Here is a tiny trained network, its code and every weight. The questions are about switching its units off for an input and a class, where a switched-off unit gives its printed mean instead of its output.

import numpy as np


def w(rows, s, z=0):
    codes = np.array(rows[::2]) - 128.0
    scale = np.full(codes.shape[1], s)
    scale[-1] = z or s
    return codes * scale


def f(y):
    return y / 2 * (1 + np.tanh(0.7978845608 * (y + 0.044715 * y**3)))


def log_softmax(a):
    a = a - a.max(-1, keepdims=True)
    return a - np.log(np.exp(a).sum(-1, keepdims=True))


def net(x, mask):
    res = np.array(x, float).reshape(1, 6) / 4 @ E
    y = f(res @ A[0][:, :-1].T + A[0][:, -1])
    res = res + np.where(mask, y, B[0][:, -1]) @ B[0][:, :-1]
    return log_softmax(res[-1] @ U[:, :-1].T + U[:, -1])


A, B = {}, {}
E = w([
[77,7,184,105,240,119,133],'x0',
[126,125,130,128,123,123,129],'x1',
[228,104,113,213,153,115,64],'x2',
[127,139,136,136,133,110,141],'x3',
[65,213,191,119,161,104,27],'x4',
[124,139,137,137,132,107,141],'x5',
],0.013)
A[0] = w([
[36,167,129,119,71,145,156,194],'n0',
[36,65,101,10,152,109,254,179],'n1',
[116,216,127,98,111,141,95,129],'n2',
[66,125,143,99,238,73,45,58],'n3',
[134,54,93,167,199,146,112,180],'n4',
[111,64,160,143,152,82,84,144],'n5',
[61,149,113,70,117,184,170,254],'n6',
[165,133,51,149,34,88,180,195],'n7',
[159,204,158,181,86,114,27,147],'n8',
],0.012,0.0075)
B[0] = w([
[106,158,224,43,184,138,131,200],'n0',
[52,105,129,172,38,104,124,255],'n1',
[127,91,182,80,155,66,123,186],'n2',
[127,247,115,165,111,178,109,217],'n3',
[157,103,126,180,142,132,173,205],'n4',
[130,160,95,147,140,151,179,190],'n5',
[83,155,192,93,93,117,92,211],'n6',
[144,183,111,129,99,233,104,204],'n7',
[101,87,39,116,121,54,89,221],'n8',
],0.013,0.021)
U = w([
[129,192,164,95,67,219,92,128],'0',
[43,27,38,148,63,38,54,251],'1',
[223,165,10,183,149,199,50,88],'2',
[226,30,127,191,159,148,249,144],'3',
[114,85,162,2,183,79,80,9],'4',
],0.0084,0.0023)

Each question gives the input, the list of numbers given to net, and the class t.
The units are the neurons (one row each of A and B). Each row of codes is followed by its name. A weight is (code - 128) times the scale printed after its matrix; where a second scale follows, it is the last column's (A, B and U).
mask holds one flag per neuron, in row order. A switched-off neuron (its flag False) gives its mean, the last column of its row in B, instead of its output. The means were averaged over made-up inputs and are rounded, as every weight is.
A unit's drop is (log p(t) with every unit on - log p(t) with that unit switched off) / (log p(t) with every unit on - log p(t) with every unit switched off).
The circuit of an input: a set's keep is (log p(t) with only the set's units on - log p(t) with every unit switched off) / (log p(t) with every unit on - log p(t) with every unit switched off). Starting from all 9 units, units are removed one at a time, each time the one whose removal leaves the highest keep (on an exact tie, the one counted first), for as long as the keep stays at least 0.8.
units of the circuit, in order: the units of the circuit, biggest drop first
unit that matters most: the unit with the biggest drop
k most important neurons: the k neurons with the biggest drops, biggest first
drop of u: that unit's drop, to one decimal
input [-5,-3,-8,-1,2,-6], class 4: units of the circuit, in order : n2, n0
input [-7,5,5,5,3,-5], class 1: units of the circuit, in order : n8
input [8,-6,2,7,0,6], class 3: 2 most important neurons : n4, n7
input [-2,-1,-5,2,1,6], class 4: units of the circuit, in order : n3, n0
input [0,3,6,-5,7,8], class 1: 2 most important neurons : n8, n7
input [-3,-6,2,1,-1,3], class 2: units of the circuit, in order : n1, n6
input [-5,-7,7,0,1,0], class 1: 2 most important neurons : n8, n3
input [-4,-1,4,2,2,1], class 1: 2 most important neurons : n8, n3
input [7,7,0,6,7,2], class 0: 2 most important neurons : n8, n3
input [5,5,1,7,-8,-5], class 3: 3 most important neurons : n4, n8, n6
input [2,4,6,3,7,4], class 2: 2 most important neurons : n3, n1
input [-4,-1,2,-4,1,1], class 1: 3 most important neurons : n3, n8, n5
input [1,-8,-5,2,-4,-4], class 1: 2 most important neurons : n1, n3
input [-1,7,3,-1,-5,-4], class 2: unit that matters most : n7
input [-4,-5,-1,6,1,-6], class 4: 3 most important neurons : n3, n1, n2
input [-6,8,5,-2,1,8], class 1: 2 most important neurons : n8, n3
input [-7,-6,8,-3,4,-6], class 1: drop of n8 : 1.2
input [0,-2,8,2,6,7], class 1: drop of n8 : 9.4
input [3,3,2,3,-7,-4], class 3: drop of n8 : 0.1
input [7,7,1,-3,-3,4], class 3: units of the circuit, in order : n4
